Below is a small trained network, with its code and all its weights. Each question gives an input and a class and asks what happens when units are switched off, that is, made to give their printed mean instead of their output.

import numpy as np


def w(rows, s, z=0):
    codes = np.array(rows[::2]) - 128.0
    scale = np.full(codes.shape[1], s)
    scale[-1] = z or s
    return codes * scale


def norm(h):
    return h / np.sqrt((h * h).mean(-1, keepdims=True) + 1e-5)


def f(y):
    return np.maximum(y, 0)


def log_softmax(a):
    a = a - a.max(-1, keepdims=True)
    return a - np.log(np.exp(a).sum(-1, keepdims=True))


def net(x, mask):
    res = np.array(x, float).reshape(1, 5) / 4 @ E
    u = 0
    for l in range(2):
        y = f(norm(res) @ A[l][:, :-1].T + A[l][:, -1])
        res = res + np.where(mask[u : u + 5], y, B[l][:, -1]) @ B[l][:, :-1]
        u += 5
    return log_softmax(norm(res)[-1] @ U[:, :-1].T + U[:, -1])


A, B = {}, {}
E = w([
[131,134,129,129,126,130,130,125,128,125,127],'x0',
[59,189,121,127,115,54,111,51,114,246,67],'x1',
[133,88,155,254,174,89,123,141,118,139,163],'x2',
[114,132,129,142,46,82,225,164,249,138,190],'x3',
[129,132,125,131,123,129,130,125,126,122,129],'x4',
],0.00056)
A[0] = w([
[214,78,142,109,189,232,108,170,70,37,169,157],'0.n1',
[119,133,90,7,112,133,127,134,137,115,115,254],'0.n2',
[134,112,117,140,82,105,170,178,198,78,151,106],'0.n3',
[118,149,142,130,72,84,232,125,210,185,182,32],'0.n4',
[154,90,124,131,92,126,157,191,186,55,155,124],'0.n5',
],0.0016,0.001)
B[0] = w([
[54,152,100,135,52,41,117,134,206,129,78,253],'0.n1',
[157,183,194,55,88,181,160,95,138,138,131,228],'0.n2',
[163,117,147,123,175,169,144,113,93,166,164,215],'0.n3',
[109,107,103,125,101,126,54,172,140,7,74,232],'0.n4',
[163,131,148,126,168,172,156,96,93,177,171,220],'0.n5',
],0.002)
A[1] = w([
[74,197,107,37,64,124,109,113,148,118,56,15],'1.n1',
[123,74,85,255,130,85,137,178,156,87,160,194],'1.n2',
[70,104,49,225,156,34,61,147,118,115,94,156],'1.n3',
[144,147,149,135,174,140,125,60,31,228,118,164],'1.n4',
[93,120,134,131,79,81,109,156,161,103,103,251],'1.n5',
],0.0021,0.0003)
B[1] = w([
[106,6,141,220,200,62,53,210,117,119,122,253],'1.n1',
[171,139,93,149,213,58,104,104,79,153,80,236],'1.n2',
[140,239,66,108,3,184,239,51,171,92,155,240],'1.n3',
[105,118,152,98,183,239,159,156,79,192,247,189],'1.n4',
[118,148,134,90,67,105,106,92,119,110,38,196],'1.n5',
],0.0017,0.0028)
U = w([
[45,44,164,91,71,62,36,205,179,76,47,224],'0',
[136,216,44,186,61,67,176,50,151,80,58,209],'1',
[186,106,189,51,75,239,201,170,191,82,205,98],'2',
[213,69,109,212,254,89,176,163,128,113,202,122],'3',
[75,70,194,83,247,175,62,159,39,224,134,34],'4',
[77,200,91,156,120,241,187,61,56,199,237,1],'5',
],0.0063,0.00084)

Each question gives the input, the list of numbers given to net, and the class t.
The units are the neurons (one row each of A and B). Each row of codes is followed by its name. A weight is (code - 128) times the scale printed after its matrix; where a second scale follows, it is the last column's (A, B and U).
mask holds one flag per neuron, layer by layer. A switched-off neuron (its flag False) gives its mean, the last column of its row in B, instead of its output. The means were averaged over made-up inputs and are rounded, as every weight is.
A unit's drop is (log p(t) with every unit on - log p(t) with that unit switched off) / (log p(t) with every unit on - log p(t) with every unit switched off).
The circuit of an input: a set's keep is (log p(t) with only the set's units on - log p(t) with every unit switched off) / (log p(t) with every unit on - log p(t) with every unit switched off). Starting from all 10 units, units are removed one at a time, each time the one whose removal leaves the highest keep (on an exact tie, the one counted first), for as long as the keep stays at least 0.8.
units of the circuit, in order: the units of the circuit, biggest drop first
unit that matters most: the unit with the biggest drop
k most important neurons: the k neurons with the biggest drops, biggest first
k most important neurons of layer l: the k neurons of layer l with the biggest drops, biggest first
input [0,-1,-7,-5,-4], class 0: units of the circuit, in order -> (0.n1 1.n1)
input [8,7,-8,6,-6], class 0: unit that matters most -> 1.n1
input [-5,-8,7,0,2], class 1: 4 most important neurons -> (0.n1 0.n2 1.n1 1.n4)
input [0,-3,3,-3,-5], class 1: 2 most important neurons -> (1.n3 0.n2)
input [0,1,7,-1,0], class 5: units of the circuit, in order -> (1.n4 1.n1)
input [5,7,4,-5,8], class 5: units of the circuit, in order -> (1.n4 1.n3)
input [8,-6,-7,-5,-2], class 0: 2 most important neurons -> (0.n1 1.n1)
input [-8,5,8,-5,-7], class 5: units of the circuit, in order -> (1.n3 1.n4)
input [5,6,7,-2,4], class 5: units of the circuit, in order -> (1.n4 1.n3)
input [1,2,5,0,6], class 5: units of the circuit, in order -> (0.n1 1.n1)
input [-2,-2,2,-7,3], class 1: 2 most important neurons -> (0.n1 1.n3)
input [-4,1,7,-1,5], class 5: 3 most important neurons of layer 1 -> (1.n3 1.n4 1.n1)
input [-7,-7,2,-6,-5], class 1: units of the circuit, in order -> (0.n1 1.n3)
input [3,0,3,7,8], class 3: 4 most important neurons -> (0.n1 0.n3 0.n5 1.n3)
input [2,2,6,-8,5], class 5: 3 most important neurons -> (1.n4 0.n4 1.n3)
input [5,1,8,-8,5], class 5: 3 most important neurons -> (0.n4 1.n4 1.n3)
input [-5,0,2,2,-5], class 3: units of the circuit, in order -> (0.n1)
input [-3,5,-8,-1,5], class 4: 4 most important neurons -> (0.n1 0.n4 1.n1 1.n3)
input [2,-7,-1,-6,7], class 0: 2 most important neurons -> (0.n1 1.n1)
input [-2,7,-8,2,3], class 0: most important neuron -> (1.n1)
input [-2,2,3,-7,7], class 5: 2 most important neurons -> (0.n4 1.n4)
input [5,0,4,-6,-4], class 1: 3 most important neurons of layer 0 -> (0.n1 0.n5 0.n3)
